[[ -3.5   8.3 -63.4]
 [  6.4  12.0  23.2]
 [ 49.8  52.4 -59.5]
 [ 37.4  24.3 -52.0]]
->
[[-3.5  8.3]
 [ 6.4 12.0]
 [49.8 52.4]]

[[ 83.4 -25.9  67.1 -10.2]
 [ 78.5 -10.1  81.4  36.4]
 [-44.7   5.5  75.8  25.7]
 [-74.4  57.3  -5.6  47.7]
 [ 77.5 -87.5  32.5 -24.0]]
->
[[ 83.4 -25.9]
 [ 78.5 -10.1]
 [-44.7   5.5]]

[[-27.8 -17.0]
 [-26.2 -80.2]
 [-17.7  -0.2]
 [-14.0 -66.3]]
->
[[-27.8 -17.0]
 [-26.2 -80.2]
 [-17.7  -0.2]]

[[-16.7 -69.2 -45.7 -21.9  -7.7]
 [ 11.4 -29.8 -20.1  -0.9   9.2]
 [ 38.0 -10.8 -36.4  -2.9  -5.2]]
->
[[-16.7 -69.2]
 [ 11.4 -29.8]
 [ 38.0 -10.8]]

[[ -1.3   3.1   7.2  -8.4 -12.4]
 [-63.5  66.2  55.9 -64.6  37.4]
 [ 21.2 -29.0 -24.6  20.9 -19.3]
 [  0.5   3.1  10.0 -10.8 -20.8]]
->
[[ -1.3   3.1]
 [-63.5  66.2]
 [ 21.2 -29.0]]

[[ 12.3 -70.4]
 [ -8.3  68.4]
 [ -0.7 -74.3]
 [ 89.1  52.3]]
->
[[ 12.3 -70.4]
 [ -8.3  68.4]
 [ -0.7 -74.3]]

[[ 82.9  56.5 -85.4]
 [  5.2 -71.7  87.5]
 [-26.1   6.0 -51.6]
 [-39.2  -6.4 -63.5]]
->
[[ 82.9  56.5]
 [  5.2 -71.7]
 [-26.1   6.0]]

[[  4.9  -1.8]
 [-43.6  55.0]
 [-61.1  72.9]
 [-40.7  51.1]]
->
[[  4.9  -1.8]
 [-43.6  55.0]
 [-61.1  72.9]]

[[-83.6  80.4]
 [ 65.5  81.6]
 [-19.2  42.1]
 [-72.0 -71.7]]
->
[[-83.6  80.4]
 [ 65.5  81.6]
 [-19.2  42.1]]
---
[[ 82.5 -33.4 -33.0   0.1]
 [-26.9  10.1  30.4 -62.8]]
->
[ 0.1 30.4]

[[  3.7 -34.8]
 [ 22.6 -29.7]
 [-10.7 -65.5]
 [ 45.2  16.1]]
->
[-34.8  22.6]

[[-41.9  -0.9  42.2 -36.2]
 [  8.1 -20.0 -50.9   3.6]
 [ 17.8  71.7  -9.5 -13.3]]
->
[-36.2 -50.9  71.7]

[[ 21.8  15.2   5.6  35.8]
 [ 87.2  24.2  -2.1  40.4]
 [ 26.3 -16.6  -2.2  25.9]]
->
[ 35.8  -2.1 -16.6]

[[-33.2  26.3 -81.7 -61.4  68.9]
 [ -5.0 -72.0  27.6  69.7 -77.2]]
->
[68.9 69.7]

[[  3.3  -4.4  19.2   0.5 -13.1]
 [  3.7 -10.3   8.3  -1.1   5.1]
 [  2.5  -3.1  10.6   1.4 -39.9]
 [ -3.5   1.3 -12.3  -4.2 -69.9]]
->
[-13.1  -1.1  10.6   1.3]

[[ 18.4  17.5]
 [-41.1  42.6]
 [-71.1  40.7]
 [-35.6  41.7]]
->
[ 17.5 -41.1]
